Below are the code and all the weights of a small trained network. Each question names an input and a target symbol and asks about switching units off, where a switched-off unit gives its printed mean instead of its output.

import numpy as np


def w(rows, s, z=0):
    codes = np.array(rows[::2]) - 128.0
    scale = np.full(codes.shape[1], s)
    scale[-1] = z or s
    return codes * scale


def norm(h):
    return h / np.sqrt((h * h).mean(-1, keepdims=True) + 1e-5)


def softmax(a):
    e = np.exp(a - a.max(-1, keepdims=True))
    return e / e.sum(-1, keepdims=True)


def log_softmax(a):
    a = a - a.max(-1, keepdims=True)
    return a - np.log(np.exp(a).sum(-1, keepdims=True))


def net(x, mask):
    ids = ['ΓΘΨαβεζηλξπσω'.index(c) for c in x.split()]
    T = len(ids)
    res = E[ids] + P[:T]
    u = 0
    for l in range(3):
        r = norm(res)
        for j in range(2):
            rows = slice(2 * j, 2 * j + 2)
            q, k, v = (r @ M[l][rows].T for M in (Q, K, V))
            z = softmax(np.where(np.tri(T) > 0, q @ k.T / 2**0.5, -1e9)) @ v
            o = O[l][rows]
            res = res + np.where(mask[u + j], z, o[:, -1]) @ o[:, :-1]
        u += 2
    return log_softmax(norm(res)[-1] @ U[:, :-1].T + U[:, -1])


Q, K, V, O = {}, {}, {}, {}
E = w([
[137,190,76,170,125,171,129,111],'Γ',
[75,128,153,114,182,61,122,100],'Θ',
[123,142,128,144,129,117,76,98],'Ψ',
[144,176,140,119,99,169,102,156],'α',
[137,116,99,126,164,82,107,98],'β',
[62,131,81,89,180,83,80,5],'ε',
[194,152,99,115,75,147,195,180],'ζ',
[125,185,120,129,136,151,126,98],'η',
[140,127,82,140,129,192,143,98],'λ',
[81,131,103,103,93,193,181,98],'ξ',
[122,142,68,70,104,158,148,134],'π',
[122,188,146,101,102,77,92,99],'σ',
[147,145,123,128,201,160,108,113],'ω',
],0.014)
P = w([
[140,61,177,88,79,72,95,144],'0',
[28,114,3,193,181,191,84,189],'1',
[142,102,162,145,158,140,188,173],'2',
[221,226,132,36,164,137,160,16],'3',
[49,129,15,169,169,172,85,188],'4',
[125,110,166,148,155,127,173,165],'5',
[222,222,131,58,157,177,192,51],'6',
[63,149,27,155,139,184,79,191],'7',
[122,110,168,147,157,112,167,163],'8',
[195,215,146,83,147,166,186,54],'9',
[63,150,27,150,139,179,77,191],'10',
[125,106,170,146,164,98,161,162],'11',
],0.011)
Q[0] = w([
[76,148,89,174,121,132,138,176],'L0H0',
[109,132,68,170,147,117,66,156],'L0H0',
[116,82,120,109,85,152,221,118],'L0H1',
[116,139,2,69,129,110,36,175],'L0H1',
],0.0088)
K[0] = w([
[91,61,113,137,130,162,107,202],'L0H0',
[141,14,152,132,95,117,77,158],'L0H0',
[131,164,43,92,90,165,185,139],'L0H1',
[129,1,165,46,52,150,76,142],'L0H1',
],0.0091)
V[0] = w([
[53,190,139,217,177,203,215,167],'L0H0',
[56,67,66,146,148,91,138,236],'L0H0',
[39,129,210,75,42,157,137,166],'L0H1',
[89,61,2,158,39,169,226,24],'L0H1',
],0.0047)
O[0] = w([
[116,158,144,163,166,121,133,79,183],'L0H0',
[125,62,91,252,196,90,60,118,2],'L0H0',
[96,172,101,1,181,123,183,173,11],'L0H1',
[142,110,152,147,191,62,80,186,250],'L0H1',
],0.0084,0.00084)
Q[1] = w([
[121,46,144,129,141,97,217,118],'L1H0',
[184,241,2,152,133,85,117,108],'L1H0',
[157,150,121,66,176,210,117,111],'L1H1',
[171,106,186,84,177,79,146,50],'L1H1',
],0.0082)
K[1] = w([
[144,160,215,193,212,144,209,118],'L1H0',
[130,46,155,17,1,79,63,190],'L1H0',
[81,116,106,69,46,174,97,190],'L1H1',
[158,87,185,100,96,17,180,128],'L1H1',
],0.0075)
V[1] = w([
[125,176,1,174,198,127,133,54],'L1H0',
[75,184,17,74,108,212,31,144],'L1H0',
[99,148,144,205,162,135,149,106],'L1H1',
[77,168,182,158,156,159,105,132],'L1H1',
],0.0071)
O[1] = w([
[187,210,45,85,107,254,90,159,2],'L1H0',
[240,82,63,166,117,42,153,113,184],'L1H0',
[53,99,89,136,65,12,50,167,104],'L1H1',
[130,129,123,181,164,21,174,150,116],'L1H1',
],0.0076,0.0077)
Q[2] = w([
[48,98,133,75,99,59,162,105],'L2H0',
[121,167,117,87,254,128,232,146],'L2H0',
[153,105,197,151,144,187,165,86],'L2H1',
[107,81,109,182,121,3,81,145],'L2H1',
],0.0087)
K[2] = w([
[56,47,173,73,57,97,199,126],'L2H0',
[169,100,160,2,164,198,92,176],'L2H0',
[142,195,131,171,150,168,125,45],'L2H1',
[172,75,138,37,34,94,115,107],'L2H1',
],0.009)
V[2] = w([
[62,116,64,193,173,94,153,80],'L2H0',
[142,99,179,104,122,127,152,53],'L2H0',
[69,123,122,184,204,132,132,104],'L2H1',
[112,254,115,126,124,104,106,84],'L2H1',
],0.0077)
O[2] = w([
[116,2,162,107,143,160,159,140,118],'L2H0',
[179,137,218,146,69,176,228,94,213],'L2H0',
[88,99,83,84,104,69,228,195,110],'L2H1',
[62,99,54,229,207,104,160,105,2],'L2H1',
],0.0069,0.0056)
U = w([
[148,43,171,192,143,42,124,119,104],'Γ',
[15,107,144,124,117,153,197,157,139],'Θ',
[183,99,193,13,49,110,169,80,177],'Ψ',
[146,154,70,62,134,107,182,65,198],'α',
[116,65,155,59,117,181,58,128,191],'β',
[132,101,78,142,183,157,107,153,156],'ε',
[69,208,208,123,107,128,57,113,121],'ζ',
[169,186,113,185,203,204,136,100,162],'η',
[162,126,181,129,76,129,150,254,66],'λ',
[134,148,90,51,203,72,149,199,160],'ξ',
[234,178,85,114,109,107,52,155,109],'π',
[132,168,128,220,148,115,187,69,3],'σ',
[160,40,50,126,43,175,131,83,89],'ω',
],0.0089,0.0036)

Each question gives the input, a string of symbols that net reads in full, and the target symbol t.
The units are the heads (2 rows each of Q, K, V and O). Each row of codes is followed by its name. A weight is (code - 128) times the scale printed after its matrix; where a second scale follows, it is the last column's (O and U).
mask holds one flag per head, layer by layer. A switched-off head (its flag False) gives its mean, the last column of its rows in O, instead of its output. The means were averaged over made-up inputs and are rounded, as every weight is.
A unit's drop is (log p(t) with every unit on - log p(t) with that unit switched off) / (log p(t) with every unit on - log p(t) with every unit switched off).
The circuit of an input: a set's keep is (log p(t) with only the set's units on - log p(t) with every unit switched off) / (log p(t) with every unit on - log p(t) with every unit switched off). Starting from all 6 units, units are removed one at a time, each time the one whose removal leaves the highest keep (on an exact tie, the one counted first), for as long as the keep stays at least 0.8.
units of the circuit, in order: the units of the circuit, biggest drop first
most important unit: the unit with the biggest drop
heads that matter: for each layer, one digit per head in row order, 1 if its drop is at least 0.15 and else 0, layers parted by /
input Γ Θ Γ ω Γ ξ Θ Θ π, target ξ: heads that matter -> 01 / 10 / 00
input ξ ω ξ β Γ ξ Γ Θ Γ Ψ α, target ξ: heads that matter -> 01 / 00 / 00
input π Γ ξ, target Θ: units of the circuit, in order -> (L1H0; L2H1; L0H1)
input ε Γ ξ ω ω Γ Γ Γ α, target π: heads that matter -> 00 / 11 / 00
input λ Γ ω Γ ξ ω σ η ω ξ ξ, target λ: units of the circuit, in order -> (L0H1; L1H0; L0H0; L2H1)
input ε Γ β Γ ξ, target ε: heads that matter -> 00 / 10 / 00
input β Γ ω, target η: heads that matter -> 00 / 10 / 00
input Γ ω Θ η ζ π λ σ, target Γ: most important unit -> L0H0
input Γ ξ Γ β Γ Θ, target ζ: units of the circuit, in order -> (L1H0; L0H1)
input π Γ ω Γ Θ ζ Γ α ω Γ Γ, target π: units of the circuit, in order -> (L0H1; L2H1; L0H0; L1H0)
input ω π π, target ξ: units of the circuit, in order -> (L1H0; L0H1; L2H0)
input ω λ ω Γ Γ Θ Γ Θ α ω ω ε, target α: units of the circuit, in order -> (L1H0; L2H1)
input π α ω ω α Γ Γ Θ, target π: units of the circuit, in order -> (L0H1; L2H1; L1H0; L0H0)
input ξ Γ β σ Γ, target ξ: units of the circuit, in order -> (L0H1)
input Γ Γ Γ Γ Γ Γ, target Γ: heads that matter -> 00 / 00 / 00
input ω ξ ξ β Γ Γ η ω ξ ω Γ, target ω: units of the circuit, in order -> (L0H1; L2H0)
input Γ ω Γ ω Γ Γ β π, target Γ: heads that matter -> 10 / 10 / 00
input Θ ζ ω Γ β ζ Γ ε, target Θ: units of the circuit, in order -> (L1H0; L2H1)
input ζ Γ Γ Θ Γ ω Γ β Γ λ Γ, target ζ: heads that matter -> 01 / 10 / 01
input Θ ξ Γ β Γ, target Θ: heads that matter -> 01 / 10 / 00
input ω β Θ β ξ η Γ Γ ω Γ α, target ω: most important unit -> L0H1
input β Γ ζ Γ α Ψ ω ω, target β: units of the circuit, in order -> (L0H0; L2H1; L2H0)
